Each row was made from one path, in order. Every step used is in the known rows, and no mark comes twice. Write each row's path.
Each row is shifted at random along 4 fixed directions that mean nothing.
Known rows
tedepil zufup delozo zarad zuzo silim deko zenal: [ 191   49  237  -54  147  157 -167  -61  188 -109  -87  -31  119  287
  186  -98  119  -41  -41   29 -301 -511  303  -86 -334 -131  143 -467
   11 -257 -240 -302  106  -71 -165   41 -121  -96   56  -76 -194   -2
 -210 -238 -331   15  -66  291  -87]
zenal delozo meli zufup mefev: [  48  -33   25   -1  -92  -53 -294   -3  -95 -174   28  156 -141  -78
  -31 -130 -128  -33 -112  209  103  161  164  -23   22  -69   15  -81
  -34   -8   86  -24   34  124  -69  -71   44  109   10 -209  -62  -13
  -70   78   52 -154 -174  -15  -35]
mefev tedepil zuzo silim deko zarad: [   2   49 -249   67  -45   30 -134   92 -109   41  -27  -35  -19  105
  -85 -163 -193 -109 -164  176   10  126   76   66  123  -44   90 -111
  146  206 -113  -54  -14  216 -178  -25 -114 -151 -100  -70  -53 -363
   46   11 -194   35  -33  -64  236]
delozo meli zufup mefev tedepil vusa zuzo silim zarad zenal: [  33   24  115 -214  167  114 -375   89  -12   65  312 -102   64  575
  494  409 -107  128  142  217  -26 -553  153  381 -131 -176  228 -133
  -90 -307  244 -235  198  158 -214  294  124 -324 -120 -123  -32  353
 -208  356 -292 -219  -40  283 -136]
zenal deko tedepil zuzo vusa mefev zufup: [ 227  -97  239 -109  295  194  -90 -343  159  123   14  -81  190  562
   96    2  382   92   90   20 -238 -396   25  -49 -225 -114  316 -263
  -13 -400 -389 -309  136 -169 -204   62   10  -57  172  177 -296   37
 -325 -107 -224   18  113  370 -163]
vusa zuzo mefev tedepil zufup delozo zarad zenal: [ 155   65 -106  -45  -98   88 -138 -140 -133  -94 -162  199  141    7
  -47 -290   90 -135 -115  118  -61  168  183 -301   -5  -60  217 -240
  -22   28   -6   54  166  112 -228 -106 -443  -71  -17    6 -207 -322
 -178  -86  -91    7 -246   -1   35]
meli mefev tedepil zufup delozo zenal deko zuzo silim zarad: [  19   88  132  -24 -127   87  -93 -173  173 -394 -180    3  341  408
  282 -175  332  -99  -57   80 -181 -194   22  -94 -401   44  371 -256
  -51   -7 -425 -236  205 -252 -110  183  -64  -13  105  285 -237 -273
 -245  -95 -417  -82    5  362 -126]
zuzo silim zarad tedepil zufup delozo meli: [ 125   48  191 -245   96   88 -340  -22   68 -113   10   -1   81  319
  148 -182  125   62 -127   91  -84 -300  122  -43 -261 -247  -22 -250
   79 -191 -133 -350   -5  -49 -201 -147   32  -12  -33 -259 -439  -88
 -270 -213 -280  -54  -87  262  -38]
zenal delozo zarad tedepil zuzo mefev zufup: [  33  -51 -118   37 -129  -51 -194   59 -232  -76  -45  143  -54 -153
 -135 -409 -188 -156  -59  248   76  281   56 -262   28   70   78   50
   13  119    8   93   33  -71 -102  -84 -119  201   50  -46  -60 -411
   35   44    1 -198   51  -96   10]
zuzo silim deko tedepil vusa mefev zufup: [ 112   84  170  -42  204  184  -95  -37  199   14  139 -140  294  704
  389  221  271  200  195  -10 -144 -519  -82  401 -225  -91  262 -178
   54 -270 -189 -305  155  -48  -91  309  239 -340  -73  168 -198  176
 -184  117 -371  -26   95  364  -62]
zarad zuzo vusa tedepil zufup delozo meli: [ 192   24    2 -106   69   10 -279 -138 -109 -120  -76  256  120   99
 -169 -226  156   50 -181  176  -49  199   98 -130   49 -247   28 -184
  198  -49  -45 -123  112   28 -217 -258 -200   29   35 -238 -520 -313
 -244 -178    0  -45 -195  206   25]
deko zenal delozo meli: [  56  -44   97  114 -104  -91  -71 -176   91  -29 -161  109  -50 -177
  -90  -88    5   38  -97   50  -43   57  153 -148  -99   76   15 -114
   10   -5 -251  -85   23  -29   -7   40 -110  218   98   69 -108 -159
 -168   -5  -45   -1  -74   37 -128]
zarad zuzo mefev zufup tedepil vusa: [ -29   96   48  -53    5   36   51  -75  -39 -318  -10  130  328  279
  158 -199  256 -143   48   98  -60   36 -136   33  -47  -52  218   29
   79   14 -126  -99   99 -325   -4   66   59   -4   17  143 -276 -223
 -117  -47  -73 -169  105  270 -132]
mefev zufup tedepil vusa: [ 104   66  -33  -89   80  137 -119  -16   -9  -10  -11  122   83  154
  -30  -54   91    4   -2   -8  101    8  145   33   92 -131  169 -122
  120 -111   -5 -135   32  117 -122 -110 -150 -182  -80  -92 -203   28
 -111  -70  -28   -6  -84   97  -19]
deko zenal delozo zarad tedepil zufup: [ -13  -19  204  -27  -22  -93 -180   26   90 -114 -124   60  242  197
  289   78   95   25  129  -23 -123 -297   33   48 -373  144   94 -108
  -74  -73   16  -31   87 -181    3  238  -65   56   20  138 -199   57
 -133  153 -259  -42   20  188 -294]
vusa zuzo silim zarad zenal delozo meli: [ -85  -13  175  115 -200 -101  -21 -158  149 -362  -78  -40  131   21
  165 -214  129   63   24  133 -142   24 -151 -192 -306  155   -1   31
   -3   38 -433  -99  123 -476   45  253  117  366  208  348  -86 -354
  -99  -75 -173 -127  206  228 -167]
meli zufup delozo zarad tedepil: [ -50  121  234 -224  -86   -2  -67 -100  201 -565 -216   43  458  337
  330 -104  629  -47 -145  -60 -233 -197 -197  -18 -456  -12   47 -159
  -42   44 -259 -158   57 -483 -120  -59  -31  107   92  302 -579 -120
 -227 -261 -243   89  -73  379 -142]
meli delozo zarad zenal deko zuzo mefev tedepil: [  43  -52 -274    8 -120   33 -127    2 -248   85   -8  -17    3  -15
  -90  129 -230 -224 -100  245   -8  149  164   86   32  149  269   51
 -132  256   88  264  189  331 -134   35 -271 -134  -21  135  248 -282
  -69  246 -117  -62  -95 -220  172]
silim zarad zenal deko zuzo vusa: [  29   -6   -4  119  -53  148  143 -288  207 -216 -228  -12  208   11
 -210 -289  237 -176 -100  -18 -218  164   11 -244 -118   41  183  -63
   68   64 -613  -70  117 -217  -64 -131 -190  160  137  390   -6 -513
 -199 -388 -100  111  121   95  133]
tedepil zuzo mefev zufup delozo zarad zenal deko: [ 136 -116  -14  -64   41  149 -186   33 -213  206  109  -66  -87  138
   89  125 -438 -227   48  246   42 -283  402   16  -50   63  315 -131
 -208 -120  270   65  173  299 -116  185 -169 -195  -12 -109  350  202
  -40  232  -61 -121  -22 -153  -17]
silim zuzo vusa mefev tedepil zufup delozo zarad zenal deko meli: [  -6   65  -86   27  -72   73 -172 -150  -62 -191   -4   85  319  404
  207   61   -9 -159  -50  231  -58   70   -4  234  -88   68  274  -84
  -27  168 -122   18  205  163 -150  212 -154 -142  -83  248 -122 -204
 -173  195 -193   54  -71   65   66]
meli mefev tedepil zufup delozo: [-194   69 -417  199 -328 -216 -219  309 -395 -247   80  252  -21 -232
  -92 -135 -519 -119  -32  417  368  651  -49  152  265  135  142  343
   15  509  416  404  174  207  143  208   58   -9 -208 -100  363 -274
  415  490  174 -404    2 -189   70]
deko zarad tedepil zufup delozo meli mefev: [  72  -65   -1  -78  115 -199 -513   83 -137  -53  215  119 -196  -25
  -79 -153 -313  145  -11  383   -8  -43  152  -23 -116 -142  -14   93
   45   20  104   -2   78 -112  -38  -48  155  297   63 -281   80 -125
  101  260   35 -512   20  130 -194]
zuzo silim deko meli delozo: [  87  -11 -214   96   48   35 -238  260 -165  215  267  -67 -282  -25
 -151  241 -460   27 -126  279   79   52  212  373  203  -37  -20    7
   31  175  212   59   55  612  -73   82  148 -277 -162 -371  355   30
  154  239  -22  -98  -93 -201  319]
delozo zarad tedepil zufup mefev: [-136   44   -4  -56  -62 -137 -237   50 -102 -387   27   73  164  133
  190 -311 -109  -24  118  162   70  111 -139  -32 -178   10    6  158
   45  124   48   61   43 -377   70  125  127  205   -1   85  -72 -205
   58  225  -18 -319  106  136 -206]
zuzo silim vusa tedepil zufup mefev: [  44  103  -62   81  -23    1 -265  -49  -19 -295  -72  121  145  151
  -82 -412  101  245  102   87   70  272  -72  -82  -43 -154  150  -68
  245 -135 -219  -88  125 -214  -27   -7  119   25   -7    1 -189 -350
  -63  -82  -88 -271   73  290 -139]
silim deko tedepil zuzo vusa: [ 108  -10  -11   13  171  108  -70  -55  115  102  -14    7  128  260
  -86   44   90  -30  -99   78 -181 -153   59  164  -32 -106  137 -187
  121  -71 -141 -188   70  164 -167  -67  -47 -168  -42  -37 -191  -89
 -146  -94 -224  117  -53  133  212]
vusa mefev zufup tedepil zuzo: [ 101  -47  213  -60  122   -6 -179 -249  125 -191   30    1   68  271
   81 -294  274  242  174  129 -124 -183  -61 -327 -267 -108  181 -123
   31 -326 -405 -233  122 -579  -66   63  120  333  256  191 -158  -51
  -62  -66  -90 -297  263  479 -433]
zarad zuzo silim deko zenal delozo meli: [  35   39 -109  176 -238    4   45  -56  -67 -110 -148  119  -18 -151
  -93 -128 -147 -308 -238  143  -12  287  149   45  129   38   -9 -140
  102  301 -116   25   48  338  -41   53 -153  -70  -56  -15  -80 -402
 -128  -69 -119  103 -183 -148  294]
delozo zenal deko silim vusa: [ 328  -19  186  -82  169  299  -20 -294  303  115 -110  -27   37  200
 -102  -69  266   20   45 -218 -214 -358  310 -155 -173 -143  143 -388
  132 -420 -439 -320   65  139 -149 -172 -197 -142  117   62 -196  -28
 -383 -374 -271  193 -101  119   90]
meli mefev zufup tedepil vusa zuzo silim: [-155  164   26  -15  -73    4  125    0  -74 -353   39   74  334  432
  499  123  358 -149   49   17    4   32 -264  321   -6   37  246  -32
   -4  213   69  -70  103  -90   14  438   86 -344  -34  189 -272   -4
  -82  177 -120 -100  -72  274  -78]
zarad tedepil zuzo vusa mefev zufup delozo: [  84   16   69  -64   83   76  -48 -236  -40 -170   -9  120  219  246
   36 -224  341  -31    9  137  -90    8  -68 -131 -132  -66  259  -48
   21 -107 -210 -105  172 -254  -68   -2   10   63  112  101 -273 -188
 -131 -137  -52 -125   72  272 -120]
zarad zuzo vusa tedepil zufup delozo meli mefev: [ 198   86 -185  -34  -50   -9 -257 -122 -206 -158 -101  404   14 -170
 -365 -408   76  -82 -304  212   21  586  125 -242  257 -350   -9 -174
  250  166   26    5  101  232 -230 -386 -345    4  -29 -311 -440 -573
 -200 -211  139 -119 -409   15  244]
deko tedepil zuzo vusa mefev zufup: [ 141   82  117  -39  118  136   86 -312  122  -87 -167  113  312  362
   84 -227  606  -24  -70  -88 -243  -13 -141 -166  -90 -142  189 -270
   91 -109 -394 -246   53 -189 -203  -57 -161  -71   77  192 -542 -260
 -293 -249 -129  145  -78  329  -19]
zarad zenal delozo meli mefev: [  13   27  138  -37 -168  -45   32 -123  107 -138  -57  120  135  -69
   93   30   99 -125  -36   -4  -64    9   45  -46 -146  -33   -2  -23
  -57   59   29    3  104  -10   47  105 -100   82   15  131 -123  -85
 -223    0  -65  -38 -202  -27   27]
vusa mefev tedepil zufup delozo zenal deko meli: [ 174   58   -8  136 -259  -20 -114 -540  177 -539 -294  276  218 -125
 -413 -870  253   98 -112  173   17  627   26 -709 -102  -61  157  -77
  250   95 -836 -117  202 -474  -23 -129 -200  537  214  384 -302 -879
 -211 -262   29 -147   36  195 -117]
zenal delozo meli zufup mefev tedepil: [ -32   52   17 -130 -164  -14 -234  -15  -86 -232  -58  129  185  271
  255   81  137 -110 -162  138   94   31    9  230  -75  -17  135 -116
  -87   65  121  -58   58  156 -162   30  -22 -104  -95  -19 -379   59
 -205  146 -167   24 -233   91  -40]
tedepil zufup delozo zarad zuzo: [ 165  -46   58 -116  144    4 -315   56 -110   -9   90  106  -96    3
   -5 -166 -169  -46  -19  175  -78 -164  260 -196  -80 -127  -23 -182
   11 -144  122  -45   32   -3 -129 -169 -149  101   63 -293  -88  -17
   17  -56   -6 -134  -61   34  -73]
vusa zuzo silim deko zenal delozo meli mefev tedepil zufup: [-201    4  189  101 -165 -150 -132  154   61 -234  130  -80  286  603
  734  504  -67   32  157  274  -53 -413 -181  603 -311  237  248  -23
 -177  128  128  -85  270  -39   75  885  367 -219  -65  259   10  287
    1  665 -416 -223  152  393 -255]
silim vusa tedepil zufup delozo: [ 306  100 -211  -82   14  188 -268  -16 -114  154 -168  296   91   95
 -220  -21  150  -10 -207  -77   80  230  271   59  214 -276   94 -485
  216  -76  166  -14   47  754 -322 -402 -507 -481 -244 -338 -434  -59
 -212 -271 -113  308 -508  -92  318]
zufup delozo zenal deko: [ -12    1  -13  100 -240    8   82 -220   36 -322 -205   71  156  -80
  -63 -152    9 -157  -55   68   59  193   77 -125 -141  205  209    6
  -15  142 -227   72  163  -86  107  129 -108  109  106  289   74 -207
  -91  -25  -40   17  -27  -47  -12]
tedepil vusa zuzo mefev zufup delozo: [ 409 -109  188 -102  408  227 -277 -233   62  292  189   52 -215  138
 -194 -147  136  260   74  141 -141 -411  421 -315  -61 -248  308 -356
   -9 -648 -233 -344  146  -10 -235 -226  -71   20  199 -292  -73  144
 -195 -234  -46 -203   20  249 -211]
zuzo silim zarad tedepil: [-125 -107   28   60  105 -147 -376  205  -19  -71  261 -247 -142   72
    4  -83 -348  391  273  356   -9 -254 -123   71 -316  126   72  412
  -19 -202 -159   -7  137 -586  101  183  589  439  158   70  440  -95
  258  241 -142 -630  621  298 -363]

Which path is each row?
[ -71  -29 -315  168  -79  -26  -78  -42 -277  -55   68   52   24   69
 -106 -234 -241 -228    7  202   63  476 -140  112  192   44   59  123
  161  365  -97  155   34  236    4   92  -27  -95  -57   62  103 -568
   41  132  -27  -70    1 -219  305] -> zenal deko silim zarad tedepil zuzo vusa mefev
[ -40  138  -15  -13 -300   60   -5  -98 -117 -255 -181  117  294  286
  391  -76  170 -316 -126   30   14  150  -64   80  -68   16  121 -255
   -8  240  -13  -52   48  215 -151  229 -257 -241 -122  145 -365 -215
 -267    3 -243  170 -283   13   99] -> vusa mefev zufup tedepil zuzo silim zarad zenal delozo meli
[ 400  -74  -35  -34   85  193 -369 -389   14   60   15  120 -153   20
 -423 -445  -52   82  -59  279  -21  140  425 -415   61 -289  254 -232
  195 -292 -448 -189  249  136 -222 -290 -195  125  127  -95 -102 -503
 -313 -264 -110 -204   -5  134   61] -> zarad zenal deko zuzo silim vusa mefev tedepil zufup delozo meli
[ 135   86   60 -177  102  161 -155 -176  -17 -122  -44   61  128  350
  146 -329  349 -100  -56  -51 -128  -47   24 -171 -102 -270   75 -385
   84 -144 -144 -213   -7   72 -244 -162 -160 -171  -16 -141 -448 -202
 -284 -307 -253   36 -206  199   44] -> vusa zuzo silim zarad tedepil zufup mefev
[  60   32  -97    5  -92   65 -205  -17  -34 -225  -47   73   38   51
 -107 -176 -151 -207 -168  190  -21  249  179   -2  109 -106   61 -124
  157  181 -101  -42   73  194 -185   -6 -153  -99  -39  -11  -65 -379
 -151  -67  -50  -27 -107    6  213] -> delozo zarad zenal deko meli zufup tedepil zuzo silim vusa
[ 371  -25  -66 -137  309   57 -617  146 -125  277  219   88 -226  107
 -223  -13 -152  308  -61  222 -126 -109  300  -15   63 -347  -95 -284
  227 -268   62 -134   59  344 -377 -310 -131 -102   -7 -500 -219 -168
  -96  -46  -99 -178 -134  124   85] -> deko meli delozo zarad zuzo silim vusa tedepil zufup
[ 284  106  150 -108   33  229  -51 -388  140 -173 -129  156   44  162
  -41 -524  452  -48 -246    0 -111   59  135 -418   -6 -362   42 -492
  225 -213 -568 -462  -12  -38 -258 -269 -207  -11   89  -67 -635 -388
 -377 -538  -88  136 -204  245  118] -> tedepil zuzo silim vusa mefev zufup delozo meli
[-307  166 -305  119 -485 -192  -65  152 -292 -543  -66  339  309   13
  219  -68 -168 -333 -178  250  402  751 -211  388  283  139   67  231
  101  667  298  212   58  251  103  263  -28 -182 -303   92 -248 -365
   35  434   71  -15 -258 -210  210] -> zenal delozo meli zufup mefev tedepil vusa
[ 241    7   -5   43   32  217   43 -308  -90   30 -147  208  117  186
   29   19  188 -321 -106  -34 -100   58  276  -20   81  -19  327 -398
  -39    7   -3  -41  159  525 -143   11 -411 -408   -5  -88 -183  -61
 -362  -75  -77  265 -433  -89  201] -> tedepil zufup delozo zenal deko zuzo vusa mefev
[ 183   54   -9   17    7    8 -108 -333  -10 -214  -92  253   97   68
 -161 -447  325   27 -224  209  -71  299   23 -260   56 -123  157 -180
  184   60 -449 -216   81 -143 -185 -161 -152  150  126   50 -477 -517
 -229 -151    4  -80 -113  233   -6] -> deko tedepil vusa zuzo mefev zufup delozo meli
[-132 -107   -9  128  -34 -259 -461  226 -145 -174  336   83 -159  -24
   68   69 -542  265  237  515  263   27   16  259  -66  149  166  425
   -7   -7  158   47  200 -294  181  385  473  343   76  -29  380   84
  272  633   91 -728  354  173 -390] -> zenal delozo meli mefev zufup tedepil vusa
[ 128  -15   -2  -27 -123   14 -250  -63  -40  -79  -33  168  -76 -152
 -158 -123  -95   -9  -33  198   73  124  240 -149  -49  -58  163   12
  -36  -57   27   55  183   35  -88  -63 -111  185   58   -9   73  -78
  -94   30    8 -305  -76   61 -109] -> zarad zenal delozo meli mefev zufup tedepil
[ -43   46    6  150 -186  -24   76   -7 -112 -188 -212  107  189   17
  215 -112   82 -272  -57   75 -137   42  -15  -31 -133  251  186  -91
 -141  172 -114  106   69 -116  -57  195 -160   46   53  249  -51 -225
  -42   75  -93  -13   10   38 -129] -> deko zenal delozo zarad zuzo mefev zufup
[ 228 -129  -95  135  111   -2 -509   98 -152  192  168   69 -246  -17
 -224  -12 -442  414  225  459   75 -160  309  -69  -78   48  396   22
   15 -437   45   24  356  -28 -108   82  142  158  126 -144  457  100
  172  337  -51 -570  302  251 -322] -> silim vusa tedepil zuzo mefev zufup delozo zenal
[ 278   41 -141  -86   69   28 -455   26 -210   46  110  255 -164  -24
 -245 -206 -131   76 -155  279   37  226  250  -54  197 -396    1 -226
  244  -92  146  -65  121  378 -251 -295 -134 -112  -57 -464 -258 -308
 -134  -99  -21 -263 -278   74  183] -> zarad zuzo silim vusa tedepil zufup delozo meli mefev
[ 107   19 -120   58  -31   79 -195  -26 -111  -78   53  150   25   52
  -17 -145  -92    8   48  264   32   39  123  -65  -37   61  300  -22
   22  -59  -71   14  234   43 -108   32  -91    3   10   39  128 -172
    5  122  -92 -245   46   85  -33] -> silim zarad tedepil vusa zuzo mefev zufup delozo zenal
